Here is a tiny trained network, its code and every weight. The questions are about switching its units off for an input and a target symbol, where a switched-off unit gives its printed mean instead of its output.

import numpy as np


def w(rows, s, z=0):
    codes = np.array(rows[::2]) - 128.0
    scale = np.full(codes.shape[1], s)
    scale[-1] = z or s
    return codes * scale


def norm(h):
    return h / np.sqrt((h * h).mean(-1, keepdims=True) + 1e-5)


def f(y):
    return np.maximum(y, 0)


def softmax(a):
    e = np.exp(a - a.max(-1, keepdims=True))
    return e / e.sum(-1, keepdims=True)


def log_softmax(a):
    a = a - a.max(-1, keepdims=True)
    return a - np.log(np.exp(a).sum(-1, keepdims=True))


def net(x, mask):
    ids = ['ΔΩαεμστ'.index(c) for c in x.split()]
    T = len(ids)
    res = E[ids] + P[:T]
    r = norm(res)
    for j in range(3):
        rows = slice(2 * j, 2 * j + 2)
        q, k, v = (r @ M[0][rows].T for M in (Q, K, V))
        z = softmax(np.where(np.tri(T) > 0, q @ k.T / 2**0.5, -1e9)) @ v
        o = O[0][rows]
        res = res + np.where(mask[j], z, o[:, -1]) @ o[:, :-1]
    y = f(norm(res) @ A[0][:, :-1].T + A[0][:, -1])
    res = res + np.where(mask[3:11], y, B[0][:, -1]) @ B[0][:, :-1]
    return log_softmax(norm(res)[-1] @ U[:, :-1].T + U[:, -1])


Q, K, V, O, A, B = {}, {}, {}, {}, {}, {}
E = w([
[66,98,133,140,136,164],'Δ',
[117,93,202,249,174,26],'Ω',
[120,153,104,126,76,129],'α',
[62,139,102,113,95,133],'ε',
[14,93,29,131,224,30],'μ',
[92,135,77,106,98,158],'σ',
[169,115,139,167,110,157],'τ',
],0.013)
P = w([
[194,47,154,140,116,86],'0',
[162,153,78,82,152,94],'1',
[160,117,74,248,121,98],'2',
[122,255,110,181,155,168],'3',
[189,66,156,33,160,76],'4',
[164,176,191,51,195,134],'5',
[97,94,101,180,180,129],'6',
[132,150,162,157,182,160],'7',
],0.0079)
Q[0] = w([
[128,118,179,33,54,192],'h0',
[151,40,90,82,128,1],'h0',
[114,65,35,199,139,55],'h1',
[98,195,101,221,110,199],'h1',
[87,148,139,176,63,218],'h2',
[143,163,212,51,105,172],'h2',
],0.0094)
K[0] = w([
[139,192,94,170,206,113],'h0',
[124,60,77,196,68,133],'h0',
[127,2,143,93,80,67],'h1',
[153,156,197,15,174,131],'h1',
[143,195,151,39,237,136],'h2',
[86,247,94,191,180,198],'h2',
],0.0099)
V[0] = w([
[145,159,129,185,177,133],'h0',
[89,119,120,105,105,196],'h0',
[70,97,110,121,157,96],'h1',
[148,73,112,109,88,246],'h1',
[159,137,33,105,193,145],'h2',
[91,132,90,123,78,101],'h2',
],0.012)
O[0] = w([
[118,193,126,165,167,102,53],'h0',
[219,103,173,49,37,105,101],'h0',
[249,163,73,131,187,130,141],'h1',
[122,165,174,2,91,29,119],'h1',
[173,3,39,65,127,21,146],'h2',
[74,49,120,82,97,228,253],'h2',
],0.0081,0.0047)
A[0] = w([
[98,135,185,149,127,21,252],'n0',
[99,102,145,90,52,185,143],'n1',
[15,186,88,51,167,127,200],'n2',
[209,143,91,75,98,195,163],'n3',
[95,134,124,90,70,244,84],'n4',
[145,142,134,253,147,242,70],'n5',
[242,188,133,58,53,129,62],'n6',
[188,147,126,89,94,179,53],'n7',
],0.0079,0.0031)
B[0] = w([
[151,180,52,130,122,95,182],'n0',
[185,103,144,122,104,171,246],'n1',
[126,140,156,152,100,98,255],'n2',
[88,147,138,175,190,105,195],'n3',
[158,109,159,153,104,134,231],'n4',
[85,119,147,91,113,85,204],'n5',
[110,129,125,80,169,133,174],'n6',
[135,252,173,144,189,181,149],'n7',
],0.013,0.0062)
U = w([
[170,218,90,177,42,42,106],'Δ',
[167,188,163,233,187,212,246],'Ω',
[2,171,174,214,111,129,11],'α',
[142,61,175,196,17,181,145],'ε',
[181,61,29,223,195,130,118],'μ',
[203,93,99,52,91,62,68],'σ',
[154,249,149,125,201,132,171],'τ',
],0.0078,0.0014)

Each question gives the input, a string of symbols that net reads in full, and the target symbol t.
The units are the heads (2 rows each of Q, K, V and O) and the neurons (one row each of A and B). Each row of codes is followed by its name. A weight is (code - 128) times the scale printed after its matrix; where a second scale follows, it is the last column's (O, A, B and U).
mask holds one flag per unit, heads first, then neurons. A switched-off unit (its flag False) gives its mean, the last column of its rows in O or B, instead of its output. The means were averaged over made-up inputs and are rounded, as every weight is.
A unit's drop is (log p(t) with every unit on - log p(t) with that unit switched off) / (log p(t) with every unit on - log p(t) with every unit switched off).
The circuit of an input: a set's keep is (log p(t) with only the set's units on - log p(t) with every unit switched off) / (log p(t) with every unit on - log p(t) with every unit switched off). Starting from all 11 units, units are removed one at a time, each time the one whose removal leaves the highest keep (on an exact tie, the one counted first), for as long as the keep stays at least 0.8.
units of the circuit, in order: the units of the circuit, biggest drop first
most important unit: the unit with the biggest drop
k most important neurons: the k neurons with the biggest drops, biggest first
heads that matter: for each layer, one digit per head in row order, 1 if its drop is at least 0.15 and else 0, layers parted by /
input Δ σ α μ α μ Ω, target Δ: units of the circuit, in order	n0; h1
input μ μ μ α α, target μ: heads that matter	010
input ε μ τ α Ω α, target ε: heads that matter	010
input Δ α Δ, target τ: heads that matter	110
input σ σ Ω, target σ: units of the circuit, in order	h1; h0
input α σ Δ Δ ε, target τ: heads that matter	010
input ε μ ε Ω, target ε: heads that matter	101
input α Ω α α τ μ μ σ, target μ: heads that matter	001
input ε τ α σ ε Δ, target σ: units of the circuit, in order	h2
input μ α ε, target μ: heads that matter	010
input α Ω Δ σ τ α τ, target Δ: units of the circuit, in order	h2; n0; h1
input μ σ τ τ α α, target Δ: units of the circuit, in order	h2; n0
input Δ μ α μ Δ μ μ α, target μ: units of the circuit, in order	h2; h1
input Ω α α, target α: most important unit	n5
input α Δ σ Ω Ω, target α: heads that matter	101
input μ ε α Ω, target μ: units of the circuit, in order	h1; h2
input μ α μ α α τ α Ω, target μ: 2 most important neurons	n2; n0
input μ α Δ τ α ε ε α, target Ω: heads that matter	100
input α σ Ω τ, target σ: heads that matter	011
input Δ α μ α τ τ σ, target Δ: units of the circuit, in order	h2
input α α τ σ Ω σ μ μ, target α: units of the circuit, in order	h2; n2
input μ Δ μ σ, target τ: heads that matter	110
input τ Ω Δ α α σ, target ε: heads that matter	010
input Δ Δ μ μ, target Δ: units of the circuit, in order	h1; n2
input τ Ω Δ α α, target τ: heads that matter	000
input μ σ Δ Ω μ σ, target α: units of the circuit, in order	h0; n2; h1; n5
